Here is a tiny trained network, its code and every weight. The questions are about switching its units off for an input and a class, where a switched-off unit gives its printed mean instead of its output.

import numpy as np


def w(rows, s, z=0):
    codes = np.array(rows[::2]) - 128.0
    scale = np.full(codes.shape[1], s)
    scale[-1] = z or s
    return codes * scale


def norm(h):
    return h / np.sqrt((h * h).mean(-1, keepdims=True) + 1e-5)


def f(y):
    return y / 2 * (1 + np.tanh(0.7978845608 * (y + 0.044715 * y**3)))


def log_softmax(a):
    a = a - a.max(-1, keepdims=True)
    return a - np.log(np.exp(a).sum(-1, keepdims=True))


def net(x, mask):
    res = np.array(x, float).reshape(1, 3) / 4 @ E
    u = 0
    for l in range(4):
        y = f(norm(res) @ A[l][:, :-1].T + A[l][:, -1])
        res = res + np.where(mask[u : u + 7], y, B[l][:, -1]) @ B[l][:, :-1]
        u += 7
    return log_softmax(norm(res)[-1] @ U[:, :-1].T + U[:, -1])


A, B = {}, {}
E = w([
[241,151,145,136,121,211,110,134,118,100],'x0',
[141,214,117,132,126,152,107,77,137,185],'x1',
[142,164,102,6,140,118,128,120,113,83],'x2',
],0.017)
A[0] = w([
[67,145,127,111,130,102,122,111,138,169,98],'0.n1',
[192,116,129,156,127,160,122,128,128,114,62],'0.n2',
[164,146,125,20,123,138,129,131,131,98,1],'0.n3',
[125,250,122,132,119,132,125,85,124,220,222],'0.n4',
[48,133,125,147,120,96,129,121,135,150,179],'0.n5',
[123,195,131,83,116,125,122,88,130,156,1],'0.n6',
[72,149,119,3,131,104,124,119,126,120,63],'0.n7',
],0.025,0.0056)
B[0] = w([
[117,160,50,219,149,104,158,139,46,126,178],'0.n1',
[126,156,131,140,58,76,157,163,160,171,189],'0.n2',
[139,102,137,108,205,217,125,100,43,63,224],'0.n3',
[110,202,177,160,207,116,105,66,183,170,252],'0.n4',
[138,47,174,107,199,179,93,132,81,133,202],'0.n5',
[217,76,57,96,133,134,130,252,134,175,179],'0.n6',
[93,189,117,126,52,14,172,147,215,125,236],'0.n7',
],0.024,0.023)
A[1] = w([
[111,130,74,85,28,109,123,131,124,203,41],'1.n1',
[83,38,178,52,198,135,78,73,150,126,66],'1.n2',
[122,147,118,130,61,151,90,89,197,141,51],'1.n3',
[147,25,134,166,29,132,124,176,49,148,62],'1.n4',
[218,128,105,5,179,231,45,51,147,127,75],'1.n5',
[96,86,130,118,29,111,153,133,159,123,88],'1.n6',
[143,92,97,66,49,232,112,100,50,55,4],'1.n7',
],0.024,0.0039)
B[1] = w([
[148,121,138,122,181,200,132,145,94,123,180],'1.n1',
[81,136,46,156,191,62,94,105,164,96,228],'1.n2',
[129,105,134,115,132,147,93,115,175,141,169],'1.n3',
[178,184,83,90,154,149,181,217,134,124,242],'1.n4',
[113,173,148,153,81,203,218,252,36,121,250],'1.n5',
[80,170,129,162,91,100,167,163,48,140,204],'1.n6',
[168,66,139,74,166,80,53,30,152,118,210],'1.n7',
],0.024,0.013)
A[2] = w([
[144,127,181,146,25,114,119,93,237,186,80],'2.n1',
[107,49,157,155,10,117,133,162,173,140,52],'2.n2',
[107,61,185,206,137,171,58,59,134,180,112],'2.n3',
[78,52,119,137,10,91,161,127,94,73,83],'2.n4',
[142,137,200,134,26,107,104,105,254,181,55],'2.n5',
[126,164,129,122,129,172,96,47,159,86,71],'2.n6',
[230,25,145,60,161,123,90,78,154,96,2],'2.n7',
],0.025,0.0029)
B[2] = w([
[97,196,173,115,76,161,142,94,168,178,239],'2.n1',
[148,166,85,82,188,119,156,125,136,143,139],'2.n2',
[117,158,159,125,86,131,97,64,60,127,240],'2.n3',
[113,142,176,163,88,172,62,138,152,1,201],'2.n4',
[137,149,180,141,32,155,132,106,192,176,255],'2.n5',
[164,144,114,61,143,137,127,159,138,161,180],'2.n6',
[210,7,216,50,133,107,178,81,162,157,224],'2.n7',
],0.028,0.0097)
A[3] = w([
[130,73,173,201,178,158,99,105,161,252,103],'3.n1',
[140,30,58,146,189,206,113,161,84,86,29],'3.n2',
[118,79,57,163,39,105,137,179,155,143,1],'3.n3',
[131,117,134,140,179,138,61,31,108,106,44],'3.n4',
[141,169,109,161,111,77,94,122,188,110,138],'3.n5',
[117,134,30,97,87,39,156,102,234,202,56],'3.n6',
[120,68,104,77,60,86,139,116,88,78,121],'3.n7',
],0.028,0.0033)
B[3] = w([
[105,70,90,78,52,120,140,95,75,64,248],'3.n1',
[135,149,120,122,130,80,109,126,254,180,243],'3.n2',
[146,144,155,89,174,193,112,70,102,89,159],'3.n3',
[145,138,89,144,149,170,132,121,47,145,203],'3.n4',
[138,81,127,141,95,151,82,138,170,123,223],'3.n5',
[125,100,116,128,188,102,102,150,229,176,233],'3.n6',
[103,56,160,181,101,133,117,115,105,134,200],'3.n7',
],0.032,0.014)
U = w([
[102,116,64,142,181,64,96,153,204,135,218],'0',
[168,171,142,93,115,181,198,211,86,132,238],'1',
[98,112,76,127,140,123,93,30,28,134,57],'2',
[108,178,175,98,8,149,119,58,173,174,3],'3',
[71,102,163,153,59,105,99,133,141,12,122],'4',
[186,31,194,42,106,143,158,92,96,92,38],'5',
],0.016,0.0021)

Each question gives the input, the list of numbers given to net, and the class t.
The units are the neurons (one row each of A and B). Each row of codes is followed by its name. A weight is (code - 128) times the scale printed after its matrix; where a second scale follows, it is the last column's (A, B and U).
mask holds one flag per neuron, layer by layer. A switched-off neuron (its flag False) gives its mean, the last column of its row in B, instead of its output. The means were averaged over made-up inputs and are rounded, as every weight is.
A unit's drop is (log p(t) with every unit on - log p(t) with that unit switched off) / (log p(t) with every unit on - log p(t) with every unit switched off).
The circuit of an input: a set's keep is (log p(t) with only the set's units on - log p(t) with every unit switched off) / (log p(t) with every unit on - log p(t) with every unit switched off). Starting from the 12 units with the biggest drops (on a tie, the unit counted first), units are removed one at a time, each time the one whose removal leaves the highest keep (on an exact tie, the one counted first), for as long as the keep stays at least 0.8.
circuit, biggest first: the units of the circuit, biggest drop first
k most important neurons: the k neurons with the biggest drops, biggest first
k most important neurons of layer l: the k neurons of layer l with the biggest drops, biggest first
input [-3,-4,2], class 4: circuit, biggest first -> [0.n7 0.n4 2.n4]
input [5,0,5], class 5: circuit, biggest first -> [0.n3]
input [4,-8,5], class 5: circuit, biggest first -> [0.n4 1.n7]
input [-6,8,-1], class 2: 2 most important neurons -> [0.n4 0.n5]
input [-8,0,2], class 4: circuit, biggest first -> [0.n4 2.n4 1.n4]
input [0,1,0], class 2: circuit, biggest first -> [0.n4 0.n7 3.n1]
input [-6,-8,1], class 4: 4 most important neurons -> [0.n7 0.n3 0.n4 0.n6]
input [4,-6,-3], class 1: 2 most important neurons of layer 0 -> [0.n4 0.n7]
input [2,4,1], class 1: 2 most important neurons -> [0.n7 1.n5]
input [-7,-6,7], class 4: 3 most important neurons -> [0.n7 0.n4 2.n4]
input [1,-7,8], class 5: 3 most important neurons -> [0.n3 0.n4 0.n2]
input [-5,-6,2], class 4: circuit, biggest first -> [0.n4 2.n4]
input [1,-8,2], class 5: 3 most important neurons -> [0.n4 0.n7 2.n7]
input [-1,6,7], class 0: most important neuron -> [0.n7]
input [5,-1,1], class 5: 4 most important neurons -> [0.n3 0.n4 1.n7 0.n7]
input [-3,0,7], class 4: 3 most important neurons of layer 0 -> [0.n7 0.n4 0.n3]
input [2,-5,-6], class 1: 2 most important neurons -> [0.n4 0.n3]
input [-2,-7,1], class 4: 2 most important neurons of layer 0 -> [0.n3 0.n4]
input [3,-8,1], class 5: 3 most important neurons -> [0.n4 0.n7 1.n7]
input [8,4,7], class 1: circuit, biggest first -> [1.n5]
input [-1,0,7], class 4: 3 most important neurons -> [0.n7 0.n4 0.n3]
